Below are the code and all the weights of a small trained network. Each question names an input and a class and asks about switching units off, where a switched-off unit gives its printed mean instead of its output.

import numpy as np


def w(rows, s, z=0):
    codes = np.array(rows[::2]) - 128.0
    scale = np.full(codes.shape[1], s)
    scale[-1] = z or s
    return codes * scale


def f(y):
    return np.maximum(y, 0)


def log_softmax(a):
    a = a - a.max(-1, keepdims=True)
    return a - np.log(np.exp(a).sum(-1, keepdims=True))


def net(x, mask):
    res = np.array(x, float).reshape(1, 7) / 4 @ E
    y = f(res @ A[0][:, :-1].T + A[0][:, -1])
    res = res + np.where(mask, y, B[0][:, -1]) @ B[0][:, :-1]
    return log_softmax(res[-1] @ U[:, :-1].T + U[:, -1])


A, B = {}, {}
E = w([
[126,130,129,130,129,127,128,127,129,128,127,128],'x0',
[126,127,128,127,128,131,128,129,128,129,128,128],'x1',
[144,120,28,131,202,143,141,155,158,127,162,199],'x2',
[133,176,171,129,174,107,127,132,27,155,64,147],'x3',
[131,129,128,128,128,126,129,127,128,128,128,128],'x4',
[167,115,129,135,146,117,162,160,92,2,154,94],'x5',
[126,129,126,128,127,124,124,126,127,127,128,128],'x6',
],0.014)
A[0] = w([
[122,131,135,133,115,121,126,119,125,194,114,142,150],'N1',
[132,122,137,129,131,132,132,134,86,67,132,116,32],'N2',
[137,114,59,131,153,132,138,139,204,67,154,143,115],'N3',
[120,144,137,131,204,123,124,129,30,133,100,152,23],'N4',
[118,143,207,123,112,127,122,120,61,188,98,111,139],'N5',
[115,127,143,130,115,130,119,126,124,224,103,134,129],'N6',
[119,110,113,126,41,129,122,122,208,131,156,104,59],'N7',
[111,133,122,130,122,138,123,122,174,207,121,143,202],'N8',
[103,133,111,130,119,130,115,115,188,251,121,152,77],'N9',
[131,130,67,129,197,121,124,129,118,150,134,178,10],'N10',
[103,133,208,134,41,117,116,110,139,87,120,61,92],'N11',
],0.019,0.014)
B[0] = w([
[80,138,137,135,139,142,106,116,143,128,128,126,199],'N1',
[140,137,175,131,122,107,120,115,114,146,90,118,166],'N2',
[81,127,77,124,129,154,120,129,151,146,161,143,237],'N3',
[252,113,95,122,112,130,148,136,131,138,150,139,215],'N4',
[27,134,162,134,134,123,115,121,136,114,112,114,252],'N5',
[58,131,116,129,135,140,112,124,147,125,138,124,220],'N6',
[160,141,182,134,139,104,127,124,94,115,89,115,206],'N7',
[182,126,173,127,116,101,145,131,97,117,97,116,233],'N8',
[207,118,83,123,126,133,148,141,124,129,156,142,237],'N9',
[162,135,196,134,116,101,125,118,101,109,90,95,195],'N10',
[230,121,93,123,129,132,143,137,125,140,144,148,245],'N11',
],0.022,0.023)
U = w([
[136,147,215,127,116,85,131,117,77,105,55,84,117],'0',
[179,98,59,100,118,137,161,156,125,142,170,177,223],'1',
[2,142,109,122,154,158,82,117,168,132,145,135,3],'2',
],0.013,0.0043)

Each question gives the input, the list of numbers given to net, and the class t.
The units are the neurons (one row each of A and B). Each row of codes is followed by its name. A weight is (code - 128) times the scale printed after its matrix; where a second scale follows, it is the last column's (A, B and U).
mask holds one flag per neuron, in row order. A switched-off neuron (its flag False) gives its mean, the last column of its row in B, instead of its output. The means were averaged over made-up inputs and are rounded, as every weight is.
A unit's drop is (log p(t) with every unit on - log p(t) with that unit switched off) / (log p(t) with every unit on - log p(t) with every unit switched off).
The circuit of an input: a set's keep is (log p(t) with only the set's units on - log p(t) with every unit switched off) / (log p(t) with every unit on - log p(t) with every unit switched off). Starting from all 11 units, units are removed one at a time, each time the one whose removal leaves the highest keep (on an exact tie, the one counted first), for as long as the keep stays at least 0.8.
circuit, biggest first: the units of the circuit, biggest drop first
unit that matters most: the unit with the biggest drop
top k neurons: the k neurons with the biggest drops, biggest first
drop when u is switched off: that unit's drop, to one decimal
input [-4,6,-5,-5,4,3,-1], class 1: unit that matters most : N11
input [7,2,7,1,7,-8,-2], class 0: top 4 neurons : [N10, N8, N11, N4]
input [4,-2,-4,-3,-4,2,-5], class 1: top 4 neurons : [N11, N5, N10, N8]
input [5,-2,7,-1,-4,5,6], class 2: top 4 neurons : [N3, N11, N4, N9]
input [0,-2,5,1,-6,-3,0], class 0: top 4 neurons : [N10, N11, N4, N8]
input [-4,-2,5,-2,1,5,-2], class 2: top 4 neurons : [N11, N4, N9, N3]
input [-1,4,6,3,0,-7,-2], class 0: top 3 neurons : [N10, N8, N11]
input [4,1,-7,-7,3,4,-7], class 1: top 2 neurons : [N11, N5]
input [8,-5,-3,-4,1,-8,-1], class 0: top 2 neurons : [N8, N7]
input [-2,2,-3,-7,-5,-1,7], class 0: top 3 neurons : [N7, N4, N9]
input [0,-8,-6,-4,-3,4,-5], class 1: top 2 neurons : [N11, N5]
input [-1,5,-2,-1,7,2,-1], class 1: top 3 neurons : [N5, N10, N7]
input [4,6,-8,-3,3,3,-7], class 1: top 3 neurons : [N11, N10, N8]
input [-4,-5,7,3,-3,0,6], class 0: circuit, biggest first : [N10]
input [-2,-7,-4,-4,-8,3,8], class 1: drop when N5 is switched off : 0.6
input [8,-2,-8,7,8,-3,8], class 2: drop when N4 is switched off : 0.0
input [-5,-7,-3,-3,-7,8,8], class 1: drop when N11 is switched off : 0.1
